Here is a tiny trained network, its code and every weight. The questions are about switching its units off for an input and a class, where a switched-off unit gives its printed mean instead of its output.

import numpy as np


def w(rows, s, z=0):
    codes = np.array(rows[::2]) - 128.0
    scale = np.full(codes.shape[1], s)
    scale[-1] = z or s
    return codes * scale


def f(y):
    return y / 2 * (1 + np.tanh(0.7978845608 * (y + 0.044715 * y**3)))


def log_softmax(a):
    a = a - a.max(-1, keepdims=True)
    return a - np.log(np.exp(a).sum(-1, keepdims=True))


def net(x, mask):
    res = np.array(x, float).reshape(1, 8) / 4 @ E
    y = f(res @ A[0][:, :-1].T + A[0][:, -1])
    res = res + np.where(mask, y, B[0][:, -1]) @ B[0][:, :-1]
    return log_softmax(res[-1] @ U[:, :-1].T + U[:, -1])


A, B = {}, {}
E = w([
[214,97,58,85,70,95,164,71],'x0',
[93,174,135,49,223,123,254,85],'x1',
[194,105,139,230,211,207,188,70],'x2',
[122,125,126,129,127,130,131,124],'x3',
[127,132,130,126,128,129,126,122],'x4',
[129,134,127,130,123,130,135,127],'x5',
[164,163,40,70,162,223,92,186],'x6',
[120,129,126,125,128,133,126,120],'x7',
],0.0085)
A[0] = w([
[216,106,64,59,74,60,172,63,5],'N0',
[76,155,115,40,74,54,94,162,98],'N1',
[104,200,141,36,173,100,216,88,20],'N2',
[146,178,68,52,146,207,96,162,25],'N3',
[99,92,197,175,99,28,148,93,94],'N4',
[73,183,132,42,74,58,112,176,82],'N5',
[2,220,212,174,202,152,83,203,56],'N6',
[85,81,205,158,98,18,178,61,85],'N7',
[80,189,131,50,216,113,238,91,9],'N8',
],0.006,0.0017)
B[0] = w([
[78,42,161,59,65,114,185,100,219],'N0',
[189,154,193,222,178,193,175,57,224],'N1',
[143,112,151,170,62,75,30,137,227],'N2',
[106,208,54,67,198,126,123,178,199],'N3',
[99,196,43,78,207,124,101,217,224],'N4',
[175,168,165,225,189,182,175,54,221],'N5',
[83,2,138,29,46,130,200,79,229],'N6',
[82,204,38,75,211,141,123,204,249],'N7',
[175,129,174,208,79,37,29,155,254],'N8',
],0.0074,0.0062)
U = w([
[112,193,59,70,180,133,120,189,190],'0',
[148,119,153,181,56,90,4,149,179],'1',
[172,144,164,211,183,176,228,72,129],'2',
[101,48,139,38,66,126,199,110,1],'3',
],0.012,0.00097)

Each question gives the input, the list of numbers given to net, and the class t.
The units are the neurons (one row each of A and B). Each row of codes is followed by its name. A weight is (code - 128) times the scale printed after its matrix; where a second scale follows, it is the last column's (A, B and U).
mask holds one flag per neuron, in row order. A switched-off neuron (its flag False) gives its mean, the last column of its row in B, instead of its output. The means were averaged over made-up inputs and are rounded, as every weight is.
A unit's drop is (log p(t) with every unit on - log p(t) with that unit switched off) / (log p(t) with every unit on - log p(t) with every unit switched off).
The circuit of an input: a set's keep is (log p(t) with only the set's units on - log p(t) with every unit switched off) / (log p(t) with every unit on - log p(t) with every unit switched off). Starting from all 9 units, units are removed one at a time, each time the one whose removal leaves the highest keep (on an exact tie, the one counted first), for as long as the keep stays at least 0.8.
circuit, biggest first: the units of the circuit, biggest drop first
most important unit: the unit with the biggest drop
top k neurons: the k neurons with the biggest drops, biggest first
drop when u is switched off: that unit's drop, to one decimal
input [8,1,-8,-1,0,5,1,8], class 2: top 2 neurons => [N1, N5]
input [-5,7,7,-8,6,-1,1,1], class 1: circuit, biggest first => [N8, N2]
input [2,-4,-7,-4,-5,-8,-2,4], class 2: top 2 neurons => [N1, N5]
input [8,-7,4,-3,8,-6,8,-2], class 0: circuit, biggest first => [N3]
input [-6,6,6,-2,-1,6,1,-5], class 1: circuit, biggest first => [N8, N2, N5]
input [0,8,8,-2,-3,3,-3,5], class 1: circuit, biggest first => [N8, N2]
input [3,1,-5,2,-2,-1,3,0], class 2: circuit, biggest first => [N1, N5]
input [5,-6,2,1,2,-3,7,4], class 0: top 4 neurons => [N3, N8, N2, N6]
input [6,-1,5,5,-6,7,-2,2], class 3: circuit, biggest first => [N1, N0]
input [-7,-6,3,-6,1,-5,-2,7], class 3: circuit, biggest first => [N6, N8]
input [-4,2,-5,-4,-7,-7,-2,0], class 2: top 3 neurons => [N5, N1, N0]
input [-6,7,-6,-3,-6,-8,-8,7], class 0: top 2 neurons => [N7, N4]
input [-7,-7,4,6,-8,1,8,-2], class 0: top 3 neurons => [N3, N8, N2]
input [7,-3,2,3,6,-5,4,6], class 3: most important unit => N0
input [8,0,-7,1,6,-8,7,-7], class 3: top 3 neurons => [N0, N7, N4]
input [-4,-4,-4,4,3,7,-7,1], class 0: top 2 neurons => [N4, N7]
input [7,-5,-1,6,3,7,3,0], class 3: top 3 neurons => [N0, N8, N2]
input [-4,8,1,3,-4,-6,-7,-7], class 1: top 3 neurons => [N8, N2, N3]
input [-6,3,-8,-2,5,-3,6,4], class 2: circuit, biggest first => [N5, N1]
input [-8,2,-6,7,1,1,0,2], class 3: top neuron => [N6]
input [0,-4,-6,8,5,6,-1,1], class 2: top 2 neurons => [N1, N5]
input [-8,-2,-7,8,-2,-7,0,0], class 3: drop when N6 is switched off => 1.5
input [-8,7,-1,-2,-3,6,-3,0], class 3: drop when N4 is switched off => 0.0
input [0,7,0,7,-8,-3,1,-3], class 1: drop when N8 is switched off => 0.1
